Below are the code and all the weights of a small trained network. Each question names an input and a target symbol and asks about switching units off, where a switched-off unit gives its printed mean instead of its output.

import numpy as np


def w(rows, s, z=0):
    codes = np.array(rows[::2]) - 128.0
    scale = np.full(codes.shape[1], s)
    scale[-1] = z or s
    return codes * scale


def f(y):
    return np.maximum(y, 0)


def softmax(a):
    e = np.exp(a - a.max(-1, keepdims=True))
    return e / e.sum(-1, keepdims=True)


def log_softmax(a):
    a = a - a.max(-1, keepdims=True)
    return a - np.log(np.exp(a).sum(-1, keepdims=True))


def net(x, mask):
    ids = ['αβγδεζλσφψ'.index(c) for c in x.split()]
    T = len(ids)
    res = E[ids] + P[:T]
    u = 0
    for l in range(2):
        r = res
        for j in range(2):
            rows = slice(3 * j, 3 * j + 3)
            q, k, v = (r @ M[l][rows].T for M in (Q, K, V))
            z = softmax(np.where(np.tri(T) > 0, q @ k.T / 3**0.5, -1e9)) @ v
            o = O[l][rows]
            res = res + np.where(mask[u + j], z, o[:, -1]) @ o[:, :-1]
        u += 2
        y = f(res @ A[l][:, :-1].T + A[l][:, -1])
        res = res + np.where(mask[u : u + 16], y, B[l][:, -1]) @ B[l][:, :-1]
        u += 16
    return log_softmax(res[-1] @ U[:, :-1].T + U[:, -1])


Q, K, V, O, A, B = {}, {}, {}, {}, {}, {}
E = w([
[110,75,219,125],'α',
[144,104,188,91],'β',
[110,43,118,81],'γ',
[168,138,143,74],'δ',
[157,89,102,64],'ε',
[180,222,139,103],'ζ',
[108,200,158,114],'λ',
[121,170,113,95],'σ',
[251,161,96,19],'φ',
[50,119,132,120],'ψ',
],0.016)
P = w([
[105,101,172,2],'0',
[152,124,161,133],'1',
[131,172,136,98],'2',
[110,205,84,88],'3',
[92,222,67,70],'4',
[74,239,37,39],'5',
],0.0076)
Q[0] = w([
[153,95,168,79],'0.h0',
[199,37,117,179],'0.h0',
[74,140,105,254],'0.h0',
[101,79,110,23],'0.h1',
[184,194,110,227],'0.h1',
[122,67,87,188],'0.h1',
],0.015)
K[0] = w([
[208,206,69,87],'0.h0',
[253,92,105,215],'0.h0',
[99,23,252,159],'0.h0',
[79,179,37,136],'0.h1',
[199,99,191,106],'0.h1',
[97,35,134,187],'0.h1',
],0.012)
V[0] = w([
[45,71,138,165],'0.h0',
[108,252,212,133],'0.h0',
[152,169,51,114],'0.h0',
[143,119,242,179],'0.h1',
[89,199,237,150],'0.h1',
[66,150,124,147],'0.h1',
],0.011)
O[0] = w([
[9,125,95,151,12],'0.h0',
[170,86,61,145,185],'0.h0',
[174,78,212,183,171],'0.h0',
[150,130,67,52,2],'0.h1',
[146,113,2,141,125],'0.h1',
[93,81,92,160,124],'0.h1',
],0.009,0.0049)
A[0] = w([
[128,133,129,138,114],'0.n0',
[178,157,169,114,126],'0.n1',
[117,164,156,136,91],'0.n2',
[160,139,167,122,8],'0.n3',
[149,153,86,180,234],'0.n4',
[50,129,141,132,102],'0.n5',
[71,142,123,109,112],'0.n6',
[123,142,144,220,143],'0.n7',
[124,112,131,103,133],'0.n8',
[138,127,98,93,99],'0.n9',
[117,88,142,121,111],'0.n10',
[119,249,132,163,124],'0.n11',
[134,38,162,175,114],'0.n12',
[130,59,131,129,117],'0.n13',
[95,103,117,141,98],'0.n14',
[103,192,137,117,109],'0.n15',
],0.011,0.012)
B[0] = w([
[154,131,161,101,128],'0.n0',
[102,169,103,73,248],'0.n1',
[130,116,144,110,140],'0.n2',
[85,67,66,190,143],'0.n3',
[114,1,162,112,254],'0.n4',
[151,54,126,157,191],'0.n5',
[124,79,112,157,182],'0.n6',
[161,122,53,73,145],'0.n7',
[120,139,142,142,167],'0.n8',
[86,142,137,123,147],'0.n9',
[139,130,142,136,151],'0.n10',
[193,105,98,104,154],'0.n11',
[168,171,95,87,181],'0.n12',
[149,176,128,130,164],'0.n13',
[155,145,112,117,145],'0.n14',
[147,85,129,147,148],'0.n15',
],0.0092,0.0074)
Q[1] = w([
[90,151,56,88],'1.h0',
[87,168,127,114],'1.h0',
[121,200,91,175],'1.h0',
[94,28,163,11],'1.h1',
[78,125,118,119],'1.h1',
[77,218,180,168],'1.h1',
],0.012)
K[1] = w([
[146,110,235,198],'1.h0',
[142,62,186,69],'1.h0',
[148,149,254,91],'1.h0',
[36,98,218,30],'1.h1',
[187,115,158,112],'1.h1',
[252,98,170,248],'1.h1',
],0.0074)
V[1] = w([
[111,27,182,200],'1.h0',
[83,93,150,85],'1.h0',
[217,129,219,49],'1.h0',
[73,254,186,73],'1.h1',
[232,164,137,104],'1.h1',
[119,43,251,149],'1.h1',
],0.0078)
O[1] = w([
[96,244,98,176,196],'1.h0',
[148,144,90,148,200],'1.h0',
[225,69,211,248,133],'1.h0',
[61,193,221,60,118],'1.h1',
[139,28,211,143,74],'1.h1',
[134,202,125,254,248],'1.h1',
],0.006,0.012)
A[1] = w([
[132,146,172,21,137],'1.n0',
[77,2,170,164,46],'1.n1',
[174,149,182,187,17],'1.n2',
[107,167,172,220,95],'1.n3',
[204,46,92,152,56],'1.n4',
[219,189,109,70,89],'1.n5',
[82,84,101,159,220],'1.n6',
[151,183,65,199,101],'1.n7',
[203,185,130,136,110],'1.n8',
[64,41,135,64,149],'1.n9',
[32,148,53,113,64],'1.n10',
[68,135,254,136,53],'1.n11',
[158,164,164,167,52],'1.n12',
[124,174,85,137,121],'1.n13',
[216,116,172,144,10],'1.n14',
[254,204,112,54,94],'1.n15',
],0.0067,0.012)
B[1] = w([
[132,89,86,69,188],'1.n0',
[1,155,66,173,153],'1.n1',
[53,156,106,73,168],'1.n2',
[145,81,123,87,193],'1.n3',
[125,181,77,135,194],'1.n4',
[68,100,126,133,190],'1.n5',
[187,192,113,135,254],'1.n6',
[97,45,135,154,238],'1.n7',
[113,137,176,104,200],'1.n8',
[181,102,123,95,186],'1.n9',
[142,136,194,81,236],'1.n10',
[131,184,47,121,180],'1.n11',
[46,127,139,96,154],'1.n12',
[132,116,179,111,207],'1.n13',
[5,109,73,150,191],'1.n14',
[41,74,121,176,226],'1.n15',
],0.0079,0.0088)
U = w([
[116,127,87,27,41],'α',
[176,84,155,54,127],'β',
[88,190,142,244,162],'γ',
[126,67,165,83,127],'δ',
[105,179,236,69,200],'ε',
[100,13,92,159,81],'ζ',
[234,122,87,120,193],'λ',
[231,108,155,134,221],'σ',
[2,58,137,93,2],'φ',
[41,207,22,88,105],'ψ',
],0.0068,0.0075)

Each question gives the input, a string of symbols that net reads in full, and the target symbol t.
The units are the heads (3 rows each of Q, K, V and O) and the neurons (one row each of A and B). Each row of codes is followed by its name. A weight is (code - 128) times the scale printed after its matrix; where a second scale follows, it is the last column's (O, A, B and U).
mask holds one flag per unit, layer by layer, with each layer's heads first. A switched-off unit (its flag False) gives its mean, the last column of its rows in O or B, instead of its output. The means were averaged over made-up inputs and are rounded, as every weight is.
A unit's drop is (log p(t) with every unit on - log p(t) with that unit switched off) / (log p(t) with every unit on - log p(t) with every unit switched off).
The circuit of an input: a set's keep is (log p(t) with only the set's units on - log p(t) with every unit switched off) / (log p(t) with every unit on - log p(t) with every unit switched off). Starting from the 12 units with the biggest drops (on a tie, the unit counted first), units are removed one at a time, each time the one whose removal leaves the highest keep (on an exact tie, the one counted first), for as long as the keep stays at least 0.8.
circuit, biggest first: the units of the circuit, biggest drop first
unit that matters most: the unit with the biggest drop
k most important neurons of layer l: the k neurons of layer l with the biggest drops, biggest first
which heads matter: for each layer, one digit per head in row order, 1 if its drop is at least 0.15 and else 0, layers parted by /
input ε σ γ δ, target ε: circuit, biggest first => [1.h1, 0.h1, 0.h0, 0.n1]
input γ ζ γ γ ψ α, target γ: circuit, biggest first => [1.h1, 0.h1]
input ψ λ φ, target ψ: 2 most important neurons of layer 0 => [0.n1, 0.n4]
input ψ γ ε, target ψ: circuit, biggest first => [0.h0, 1.h0, 1.h1]
input ψ γ λ ψ δ, target ψ: circuit, biggest first => [0.h0, 1.h0, 1.h1]
input σ ψ ψ α, target ψ: circuit, biggest first => [0.h0, 1.h0]
input γ φ α, target φ: 2 most important neurons of layer 1 => [1.n14, 1.n2]
input γ ζ ζ ζ ζ γ, target ζ: which heads matter => 10 / 10
input σ γ ζ σ γ, target σ: unit that matters most => 0.n12
input ζ γ γ α, target ζ: circuit, biggest first => [1.h0, 0.h0, 1.h1, 1.n14]
input ε γ ζ ψ, target ε: 2 most important neurons of layer 0 => [0.n4, 0.n1]
input α γ λ γ φ, target φ: circuit, biggest first => [1.n15, 1.n5, 0.h0, 0.n1]
input ε ψ α α, target ψ: circuit, biggest first => [0.h0, 0.h1]
input σ ζ λ α, target λ: unit that matters most => 0.h1
input φ ζ β, target φ: 2 most important neurons of layer 1 => [1.n14, 1.n1]
input ε γ γ φ γ γ, target φ: 2 most important neurons of layer 0 => [0.n12, 0.n1]
input α γ ε γ, target ε: circuit, biggest first => [0.h1, 0.h0]
input γ σ γ ε, target γ: circuit, biggest first => [0.h0, 1.h1, 0.n5, 0.h1]
input γ γ α σ β, target γ: circuit, biggest first => [1.h1, 0.h1]
input λ ζ ζ α, target λ: circuit, biggest first => [0.h1, 0.h0]
input ε γ ζ ψ ε α, target ε: unit that matters most => 1.h1
input σ γ ζ φ γ σ, target σ: which heads matter => 00 / 00
input ε ζ φ λ, target ε: circuit, biggest first => [1.h1, 0.h1]
input λ γ γ, target λ: which heads matter => 11 / 01
input ζ γ γ, target ζ: circuit, biggest first => [0.h0, 1.h0, 1.n14, 1.h1]
input γ ζ γ β, target γ: which heads matter => 10 / 01
input φ ε γ, target φ: 2 most important neurons of layer 1 => [1.n14, 1.n1]
